Here is a tiny trained network, its code and every weight. The questions are about switching its units off for an input and a target symbol, where a switched-off unit gives its printed mean instead of its output.

import numpy as np


def w(rows, s, z=0):
    codes = np.array(rows[::2]) - 128.0
    scale = np.full(codes.shape[1], s)
    scale[-1] = z or s
    return codes * scale


def f(y):
    return y / 2 * (1 + np.tanh(0.7978845608 * (y + 0.044715 * y**3)))


def softmax(a):
    e = np.exp(a - a.max(-1, keepdims=True))
    return e / e.sum(-1, keepdims=True)


def log_softmax(a):
    a = a - a.max(-1, keepdims=True)
    return a - np.log(np.exp(a).sum(-1, keepdims=True))


def net(x, mask):
    ids = ['αβζλξτφψω'.index(c) for c in x.split()]
    T = len(ids)
    res = E[ids] + P[:T]
    q, k, v = (res @ M[0].T for M in (Q, K, V))
    z = softmax(np.where(np.tri(T) > 0, q @ k.T / 3**0.5, -1e9)) @ v
    res = res + np.where(mask[0], z, O[0][:, -1]) @ O[0][:, :-1]
    y = f(res @ A[0][:, :-1].T + A[0][:, -1])
    res = res + np.where(mask[1:9], y, B[0][:, -1]) @ B[0][:, :-1]
    return log_softmax(res[-1] @ U[:, :-1].T + U[:, -1])


Q, K, V, O, A, B = {}, {}, {}, {}, {}, {}
E = w([
[145,137,102,107,6],'α',
[98,127,127,72,182],'β',
[90,122,187,171,138],'ζ',
[207,91,156,205,106],'λ',
[158,158,141,37,180],'ξ',
[182,125,21,165,128],'τ',
[115,42,118,54,104],'φ',
[144,66,230,120,174],'ψ',
[178,106,104,32,139],'ω',
],0.022)
P = w([
[159,176,254,96,121],'0',
[158,157,200,104,128],'1',
[156,138,146,111,131],'2',
[156,135,114,106,138],'3',
[163,130,82,108,137],'4',
[165,122,56,103,146],'5',
[158,117,36,110,142],'6',
[162,119,29,105,141],'7',
[164,114,30,97,144],'8',
],0.0087)
Q[0] = w([
[68,200,140,184,238],'h1',
[35,149,102,105,162],'h1',
[8,165,179,154,105],'h1',
],0.013)
K[0] = w([
[191,167,76,170,254],'h1',
[32,89,79,72,221],'h1',
[61,21,198,184,205],'h1',
],0.0081)
V[0] = w([
[81,142,176,110,1],'h1',
[156,79,80,110,158],'h1',
[191,178,170,138,227],'h1',
],0.0063)
O[0] = w([
[226,49,157,187,156,250],'h1',
[222,171,244,164,135,208],'h1',
[132,202,66,109,254,57],'h1',
],0.0076,0.0021)
A[0] = w([
[145,199,204,255,96,3],'n1',
[119,111,106,90,120,125],'n2',
[125,69,72,178,77,68],'n3',
[124,28,110,141,119,205],'n4',
[152,145,173,238,96,251],'n5',
[78,53,203,179,136,48],'n6',
[87,135,123,76,215,72],'n7',
[26,120,243,114,106,189],'n8',
],0.013,0.0038)
B[0] = w([
[40,64,176,158,54,159],'n1',
[202,109,228,209,161,157],'n2',
[91,109,236,173,233,214],'n3',
[79,186,32,113,118,252],'n4',
[126,196,87,130,88,206],'n5',
[232,192,149,158,199,183],'n6',
[56,80,164,110,60,215],'n7',
[79,43,1,185,161,170],'n8',
],0.0078,0.011)
U = w([
[168,3,78,117,78,126],'α',
[165,174,92,122,135,165],'β',
[162,62,212,167,197,53],'ζ',
[76,87,105,122,116,124],'λ',
[154,88,162,157,42,223],'ξ',
[118,160,172,104,145,197],'τ',
[146,140,217,185,150,2],'φ',
[82,111,92,170,151,12],'ψ',
[226,74,196,108,106,153],'ω',
],0.011,0.0033)

Each question gives the input, a string of symbols that net reads in full, and the target symbol t.
The units are the heads (3 rows each of Q, K, V and O) and the neurons (one row each of A and B). Each row of codes is followed by its name. A weight is (code - 128) times the scale printed after its matrix; where a second scale follows, it is the last column's (O, A, B and U).
mask holds one flag per unit, heads first, then neurons. A switched-off unit (its flag False) gives its mean, the last column of its rows in O or B, instead of its output. The means were averaged over made-up inputs and are rounded, as every weight is.
A unit's drop is (log p(t) with every unit on - log p(t) with that unit switched off) / (log p(t) with every unit on - log p(t) with every unit switched off).
The circuit of an input: a set's keep is (log p(t) with only the set's units on - log p(t) with every unit switched off) / (log p(t) with every unit on - log p(t) with every unit switched off). Starting from all 9 units, units are removed one at a time, each time the one whose removal leaves the highest keep (on an exact tie, the one counted first), for as long as the keep stays at least 0.8.
units of the circuit, in order: the units of the circuit, biggest drop first
unit that matters most: the unit with the biggest drop
k most important neurons: the k neurons with the biggest drops, biggest first
drop when u is switched off: that unit's drop, to one decimal
input φ ξ α λ ω λ ξ ψ λ, target φ: units of the circuit, in order : n3, h1, n6, n5
input β ω ξ ξ β α β λ, target φ: units of the circuit, in order : n3, h1, n5
input ψ α ω φ, target ζ: units of the circuit, in order : h1, n3
input α β β ψ, target β: 3 most important neurons : n4, n6, n5
input ξ ω ζ α ξ, target ω: unit that matters most : n4
input ζ λ α ψ ψ ψ β φ, target ζ: units of the circuit, in order : n3, h1
input τ ξ λ ω φ α φ τ ψ, target β: 2 most important neurons : n6, n4
input ψ β β ω, target ω: 2 most important neurons : n4, n8
input α ξ φ ω, target α: 3 most important neurons : n4, n6, n5
input τ ψ β, target λ: drop when n7 is switched off : 0.7
input φ α λ β β λ ω τ, target ψ: drop when n3 is switched off : 1.5
input ξ ζ φ λ ψ ω ω, target ω: drop when n4 is switched off : 0.6
